Below are the code and all the weights of a small trained network. Each question names an input and a class and asks about switching units off, where a switched-off unit gives its printed mean instead of its output.

import numpy as np


def w(rows, s, z=0):
    codes = np.array(rows[::2]) - 128.0
    scale = np.full(codes.shape[1], s)
    scale[-1] = z or s
    return codes * scale


def f(y):
    return np.maximum(y, 0)


def log_softmax(a):
    a = a - a.max(-1, keepdims=True)
    return a - np.log(np.exp(a).sum(-1, keepdims=True))


def net(x, mask):
    res = np.array(x, float).reshape(1, 2) / 4 @ E
    y = f(res @ A[0][:, :-1].T + A[0][:, -1])
    res = res + np.where(mask, y, B[0][:, -1]) @ B[0][:, :-1]
    return log_softmax(res[-1] @ U[:, :-1].T + U[:, -1])


A, B = {}, {}
E = w([
[83,127,12,63,247,92,81,57,241,169],'x0',
[84,122,2,167,127,249,145,183,125,69],'x1',
],0.0098)
A[0] = w([
[164,142,155,37,142,1,188,86,103,120,19],'n0',
[101,135,101,54,218,122,99,108,217,181,121],'n1',
[163,67,226,114,150,34,159,140,200,188,6],'n2',
[79,114,31,141,152,206,185,191,125,24,2],'n3',
[19,25,53,135,149,134,191,73,76,97,111],'n4',
[72,145,21,120,165,53,117,61,246,148,60],'n5',
[182,114,196,107,130,19,68,10,144,197,211],'n6',
],0.0052,0.0045)
B[0] = w([
[146,99,87,133,17,192,73,121,230,65,176],'n0',
[189,78,196,199,133,92,91,224,124,213,229],'n1',
[129,50,86,90,27,98,177,101,205,1,182],'n2',
[148,22,107,120,73,170,185,86,186,137,196],'n3',
[74,120,63,72,26,178,132,112,146,186,175],'n4',
[203,33,202,201,82,122,144,170,128,121,236],'n5',
[84,74,67,77,102,208,40,140,161,138,255],'n6',
],0.0082,0.0099)
U = w([
[254,77,243,234,107,134,154,177,92,152,60],'0',
[86,80,7,44,100,181,130,57,165,101,41],'1',
[80,99,107,88,182,163,86,139,65,179,255],'2',
[86,209,95,117,225,37,170,23,107,133,35],'3',
],0.0077,0.007)

Each question gives the input, the list of numbers given to net, and the class t.
The units are the neurons (one row each of A and B). Each row of codes is followed by its name. A weight is (code - 128) times the scale printed after its matrix; where a second scale follows, it is the last column's (A, B and U).
mask holds one flag per neuron, in row order. A switched-off neuron (its flag False) gives its mean, the last column of its row in B, instead of its output. The means were averaged over made-up inputs and are rounded, as every weight is.
A unit's drop is (log p(t) with every unit on - log p(t) with that unit switched off) / (log p(t) with every unit on - log p(t) with every unit switched off).
The circuit of an input: a set's keep is (log p(t) with only the set's units on - log p(t) with every unit switched off) / (log p(t) with every unit on - log p(t) with every unit switched off). Starting from all 7 units, units are removed one at a time, each time the one whose removal leaves the highest keep (on an exact tie, the one counted first), for as long as the keep stays at least 0.8.
circuit, biggest first: the units of the circuit, biggest drop first
most important unit: the unit with the biggest drop
k most important neurons: the k neurons with the biggest drops, biggest first
drop of u: that unit's drop, to one decimal
input [3,3], class 2: circuit, biggest first -> n2, n0
input [5,2], class 0: circuit, biggest first -> n5, n1
input [2,-2], class 2: circuit, biggest first -> n3, n5, n2
input [-1,0], class 2: circuit, biggest first -> n5, n2
input [6,-2], class 0: circuit, biggest first -> n5
input [7,-7], class 0: 3 most important neurons -> n1, n5, n4
input [-1,3], class 2: circuit, biggest first -> n2, n5
input [4,3], class 0: circuit, biggest first -> n6, n5
input [2,1], class 2: circuit, biggest first -> n2, n3
input [6,-6], class 0: 2 most important neurons -> n1, n5
input [1,-1], class 2: 2 most important neurons -> n5, n2
input [-6,7], class 1: 3 most important neurons -> n1, n5, n3
input [-5,7], class 1: 4 most important neurons -> n1, n5, n3, n4
input [4,-3], class 0: most important unit -> n1
input [8,8], class 0: 3 most important neurons -> n5, n1, n6
input [-1,-3], class 2: 2 most important neurons -> n3, n5
input [-4,6], class 1: 3 most important neurons -> n1, n5, n3
input [8,-4], class 0: 2 most important neurons -> n1, n5
input [6,3], class 0: drop of n5 -> 0.2
input [-3,-1], class 2: most important unit -> n5
input [1,-4], class 1: drop of n2 -> 0.1
input [-5,-7], class 1: drop of n1 -> 0.1
input [1,1], class 2: drop of n5 -> 0.5
